Each row has a name. Each question is about the rows just above it.

[131 132 132  93 129 139 103 129] -> <129>
[146 124 135 168 180  96 154 111] -> <108>
[130 163 130 128  99 128 130  73] -> <42>
[ 63  63 120 120 104 127 120 131] -> <173>
[136 122 146 180 148 130  79 120] -> <6>
[205 156 104  76 126 102 124 159] -> <190>
[ 91 179 122  91 122 122 122  91] -> <7>
[122  63 120  82 104 127 204 102] -> <68>
[111  79  90 100 127 144 133 108] -> <140>
[136 231 139 136 103 139 131 112] -> <198>
[150 121 128 128 208 151 125 125] -> <92>
Count of [130] in <198>:
0
How many times does <129> hold [103]?
1
Count of [91] in <7>:
3
Count of [204] in <68>:
1
How many times does <42> hold [129]?
0
Count of [125] in <92>:
2
Times [120] occurs in <173>:
3

[108  48  74 150 150  81] = <8>
[ 85  73  85  85  85 134] = <95>
[156 111 125 157 121 131] = <96>
[ 78 121  86 148 123  70] = <133>
[122  48  55 122 122  55] = <46>
Count of [85] in <95>:
4
Times [86] occurs in <95>:
0
How many times does <96> hold [157]?
1
How many times does <8> hold [150]?
2
Count of [123] in <46>:
0

[152 155 103  85 120 113 137 141  43 139 137 139 186 136 103 153 133  89
 169 182 169 148 145 165 155 106 110 183 154 168 167 107 147  88 107 140
 156 149  80 137 103 146 118 148 117 141 141 101  88  62 155  84  96] = <94>
[108 152 120 164 125 104 118 106 130 101 132  94  64 102 114  97 107 116
 155 130  92 157 153 145 176 150 111 142 154 171 179 132 113  75 132 141
 153 164 148  95 160 149  79 128 130 115 149 153 101 136  63 153 101] = <139>
[ 98 155 104  85 120 166 137 141  43 139 137 139 186 136 103 153 133 103
 104 182 169 148 145 165 166 106 110 183  95 168 167 107 147  88 107 140
 156 149  80 137 103 153 118 148 117 141 141 101  59  62 155  84 103] = <69>
[108 152 120 164 190 104 118 106 130 101 102  94  64 112 167  97 107 116
  99 130  92 157 125 163 176 132 112 142 154 171 179 132 113  75 132 141
 153 164 148  95 160 149 190 128 130 115 149 190 101 112 112 138  96] = <27>
Times [103] occurs in <94>:
3
Count of [113] in <27>:
1
How many times does <139> hold [154]?
1
How many times does <69> hold [103]?
4
Count of [154] in <94>:
1

[168 105  82 143 215 125  76  60 208 153  66 159  95 157 162  82 184 120
 126 182  91 126  76 208  91  35 198 144 185 126 182 141 144]  <14>
[168 105 169 143 215  92 201  60 202 152  66 159  95 157 162  82 184 120
  91 134 106 155 109 181  87  55 193 143 106 139 169 154 152]  <64>
[168 162 169 143 215  92 202  60 202 153  66 159  95 157 162 202 184 120
  91 162 106 155 109 181  87  55 162 143 106 139 169 154 152]  <70>
Times [126] occurs in <14>:
3
Count of [76] in <14>:
2
Count of [201] in <70>:
0
Times [83] occurs in <14>:
0
How many times does <70> hold [185]?
0

[209 128 210 210 128 210] -> <44>
[129 130 138 130 130 129] -> <103>
[128 140 129 172 131 130] -> <24>
How many times does <103> hold [130]?
3
Count of [210] in <44>:
3
Count of [129] in <103>:
2
Count of [140] in <24>:
1
Times [139] occurs in <24>:
0
How many times does <24> hold [128]?
1

[182 140 129 115 107] = <57>
[154  45 139  91  91] = <149>
[156  77 143 134 160] = <137>
[136 120 114 152 120] = <131>
[173 102 208 191  98] = <161>
[127 112 118 118 118] = <146>
[ 71 158 175 139 200] = <77>
[95 95 57 96 95] = <86>
[134 185 132  81 208] = <180>
Times [96] occurs in <86>:
1
How many times does <149> hold [45]?
1
Times [114] occurs in <131>:
1
How many times does <86> hold [95]?
3
How many times does <161> hold [102]?
1
Times [118] occurs in <146>:
3

[111 144 208 128  62 151 145 151  83 121 160 157 103  83  95  48 124 143
  99  86 159 131 164  85 156] : <25>
[121  95 141 129 169 149 177 138 169 114 137  83 173 107 114  61  20 143
 111  77 153 131 151 169 121] : <61>
[108  95 141 129  62 149 177 138 169 114 137  83 173 107 114  61  20 143
 111  77 153 107 151  94 121] : <73>
[117 100 191 130  66 115 144 172 122 121 135  34 132 107 114  61  50 143
  85  86 155  77 196  94 103] : <145>
[212 144 166 117  70 149 136 128  86 121 132 160 169 114 114  63 138 143
 124  86 139 190 136  94 167] : <21>
[ 55 144 150 128  53 149 146 191 148 104 147  53 191 107 114  61 191 143
 131  33 144 142 142 119 156] : <169>
[212 121 166 121  70 149 136 128  86 121 132 160 169 114 114  63 134 143
 136  86 169 120 121  94 167] : <60>
How many times does <61> hold [168]?
0
How many times does <169> hold [190]?
0
How many times does <60> hold [121]?
4
How many times does <169> hold [107]?
1

[141 116 111 154 135 187 164 116 116 165  85] : <15>
[176 185 110 135 181 182 176 176 176 181 138] : <30>
[130  84 145  84 130  88  84 157 159  78 138] : <118>
[191 177 191 134 191 120 134 134 191 191 134] : <71>
How many times does <15> hold [117]?
0
Count of [176] in <30>:
4
Count of [133] in <71>:
0
Times [191] occurs in <71>:
5
How many times does <118> hold [84]?
3
How many times does <15> hold [154]?
1
Times [134] occurs in <71>:
4

[220 217 221 211 203 195 178 136 152 144 143 136 134 135 136 129 130 127
 130 128 129 143 127 127 128 130 128 126 122 128 127 129 132 123 129 131
 128 129 148 136 129 131 135 132 129 127 128 128 129 130 127 128 127 115
 129 128 128 112 129 126 125 129 128 123] : <141>
[130 117 129 132 130 154 129 148 130 131 125 129 129 121 124 132 128 126
 128 127 127 113 129 131 128 128 129 130 139 129 128 133 127 131 142 149
 159 168 213 202 214 221 230 228 231 211 193 178 171 157 150 139 142 124
 127 131 129 136 129 130 156 124 128 129] : <52>
[129 148 130 126 130 140 129 132 130 129 126 127 130 135 129 129 128 128
 127 128 127 127 129 129 128 128 129 128 137 129 126 128 133 135 130 133
 135 134 143 144 151 162 171 196 198 209 214 222 223 218 209 196 189 174
 165 157 148 131 139 137 130 138 129 131] : <72>
[129 143 130 126 130 140 129 132 157 129 126 127 130 135 129 137 128 128
 127 128 127 127 129 129 128 128 129 137 137 129 126 128 133 135 130 133
 135 134 143 144 151 162 171 196 198 209 214 222 223 157 209 196 189 174
 137 157 148 131 139 137 130 138 129 131] : <33>
[200 194 178 164 157 141 141 148 136 132 146 128 129 116 125 117 129 127
 131 128 129 130 129 129 129 129 127 127 120 128 124 130 126 124 129 131
 130 128 131 130 128 131 131 132 131 125 130 130 130 129 129 128 130 116
 128 128 127 126 129 128 128 130 130 123] : <67>
[124 119 131 128 127 135 131 113 134 142 142 157 165 179 204 204 214 219
 222 223 215 205 192 179 177 161 149 145 131 132 130 131 127 122 128 130
 132 130 134 131 130 129 129 119 132 128 131 126 129 129 130 129 131 126
 129 126 128 124 128 128 130 131 132 125] : <125>
Count of [136] in <141>:
4
Times [157] occurs in <33>:
3
Count of [129] in <141>:
11

[108 105  93 144] = <102>
[143 108 108 233] = <124>
[101  91  99  99] = <99>
[107 109 109 107] = <123>
[ 74 127 156  62] = <58>
[173  93 127  72] = <150>
[150 118 169  40] = <62>
[182 132 198 110] = <82>
[ 61  52  14 124] = <9>
[193  90 101 155] = <189>
[110 110 109 144] = <116>
[ 95 135 130 119] = <157>
How many times does <124> hold [109]?
0
Times [91] occurs in <99>:
1
How many times does <116> hold [109]?
1
Times [107] occurs in <123>:
2
How many times does <123> hold [106]?
0
How many times does <82> hold [132]?
1

[103 104 114 149 115 114 149]  <39>
[128 127 126 130 128 126 130]  <66>
[ 68 148  37 148 148 115 127]  <16>
[127 133 136 122 129 135 118]  <163>
[104 104  82 150 104 159  56]  <81>
[143 178 142 142 142 142  94]  <85>
[148 148 146 119 131 140 113]  <134>
Times [142] occurs in <85>:
4
Times [149] occurs in <39>:
2
Times [148] occurs in <16>:
3
Count of [104] in <81>:
3
Times [141] occurs in <85>:
0

[133 122 135  87 124 153 130 110 112 160 135 125 181 129 128 138 139 144
 127 106 129 129 134 132 107 136 130 194 137 124 150 124 126 154 144 100
 118 128 129 195 116 162 138 121 119 130 127  72 133 131 127 114 203 121
 136 123 120 141]  <87>
[120 123 124 138 122  88  93 106 101 162 132 104 154 141 128 127 153 107
 129 164 117 132 148  54 122 137 132 159 128  77 126 204 124 184 135 126
 133 118 123 137 110 207 152 116 142 126 120  53 122 138 158 134 205 142
 122 122 131 124]  <110>
[135 126 136 100 122 148 113 113 109 161 127 122 187 130 129 136 136 145
 127 107 131 128 131 109  97 143 128 188 137 120 165 112 126 165 150  90
 117 124 127 201 101 126 129 118 119 133 131  85 139 135 135 101 200 118
 134 123 121 132]  <78>
[124 121 126  94 123 105 110  86 118 149 138 111 169 136 130 121 150 123
 127 134 123 128 148 113 108 133 131 187 132  94 125 189 123 161 135 120
 127 127 132 158 120 162 146 120 128 138 123  75 124 131 144 136 192 130
 132 129 124 141]  <4>
[121 125 109 128 125  67 131 115 102 150  99  70 176 140 136 105 150 130
 122 135 122 137 133  97 121 118 125 168 130  88  88 205 116 166 122 117
 132 131 137 195  82 183 140 112 130 128 123  98 125 123 171 137 197 145
 129 145 132 126]  <194>
[134 125 130  64 122 120 113  76 151 136 127 107 167 127 131 128 150 139
 123 106 127 122 144 136 100 139 133 203 134 112 129 192 139 150 140 133
 129 130 133 174 103 150 130 115 113 131 130  72 126 137 130 119 144 125
 144 133 108 143]  <127>
[124 123 128 125 123  93  90  86 101 155 130 119 170 141 128 143 142 109
 131 147 119 128 151  78 112 130 131 176 129  92 142 197 120 175 138 122
 127 123 124 147 115 151 140 122 145 127 122  63 128 137 155 129 194 130
 127 121 118 134]  <63>
[121 125 109 128 125  67 131 115 102 150  99  70 176 140 136 105 150 130
 122 135 122 137 133  97 121 118 125 168 130  88  88 205 127 166 122 117
 132 131 137 195  82 183 140 113 130 128 123  98 125 123 171 137 197 145
 129 145 132 126]  <51>
[125 123 120 106 125 115 146 126 102 127 121  95 174 136 132 123 146 137
 123 127 127 135 133 123 115 127 126 171 134 104 104 137 121 153 133 116
 124 128 132 194 137 174 145 115 117 128 123  82 127 127 148 126 137 134
 130 135 129 132]  <47>
[121 125 109 128 125  67 131 115 102 150  99  70 176 140 136 105 150 130
 122 135 122 137 133  97 121 118 125 168 130  88  88 205 116 166 122 117
 132 131 137 195  82 183 140 116 117 131 129  73 131 140 136 112 173 126
 134 125 120 132]  <23>
[124 122 121  94 123  86 108  79 127 140 128  97 171 135 132 116 153 123
 125 128 120 128 147 105 111 127 131 191 131  94 120 224 125 162 129 126
 132 130 136 163 108 172 139 118 131 129 123  76 122 130 152 140 176 134
 134 135 123 120]  <119>
How many times does <119> hold [128]?
3
Count of [136] in <47>:
1

[143 103  88 142  78 154 108 103 129 177 110 159 132 152 108 147  76  71
  86  92 120 147]  <10>
[119  65  80  97 102 136  97 101 186 136 116 144 168 152 130 142 104  62
 164  88  91 111]  <167>
[ 87  88  87  87  77 115 158 165 142 107  48 136  91 140 128 148 114  87
 115  81 104 154]  <165>
[119 122 134 119 182 126  99 102 135 118 154 122 207 120 145 118 144 155
 121 183 183 114]  <170>
[115 144 147 155  78 147 127 101 109 129 123 129 108 151 157 145 157  89
 138  77 116 123]  <135>
[ 65 134 127 129 109 101  96 161 120  68 143  85 111 101 114 109 114 150
  91 124 129  49]  <126>
[111  80  84  57  93 161 129 137 181 125 154 117 110 110  91 128  76  90
  96 146 123 142]  <107>
[167 141 131 145  90 117  95  29 129 157  95 139 129 121 134 132 134 145
  93  84 121 173]  <204>
[150 149 120 131 125 120  94 120 125 167 124 143 182 110 115 117 125 123
  97 191 146 146]  <209>
[108 155 146 159 180 162 138 134 168  93 151 101 135  95 129  89 138 180
 106 160 121 130]  <179>
[113 134 115 144  97 140 140 144 126 149  84 135 134 122 132 117 113 134
 140 126 157 113]  <53>
Times [119] occurs in <209>:
0
Count of [86] in <165>:
0

[143 122 159 148  71 169 120  49]  <17>
[175 130 118 177 117 124 140 163]  <136>
[146 113  70 145 172  62 137 210]  <75>
[138 138 165  90  90 165 142  94]  <26>
[111 128 111 111 128 137 128  86]  <156>
[167 129 147 158 102  51 153 121]  <34>
[154 154 135 164  84 200 117  62]  <166>
[112 113 110 174 174 112 119 174]  <152>
[171 127 114 180 104 166 128  97]  <98>
Count of [164] in <166>:
1
Count of [138] in <26>:
2
Times [111] occurs in <156>:
3
How many times does <152> hold [112]?
2
How many times does <136> hold [118]?
1

[101 139 122 137 121  97 143 146] = <114>
[128 132 128 130 130 133 124 123] = <106>
[137 223 143 228 148 214 125 123] = <101>
[137 223 143 228 148 151  59 223] = <128>
[101 139 131 137 126 127 131 132] = <100>
[129 131 131 131 121  97 129 131] = <80>
How many times does <128> hold [223]?
2
Count of [123] in <106>:
1
Times [131] occurs in <80>:
4
Times [127] occurs in <100>:
1

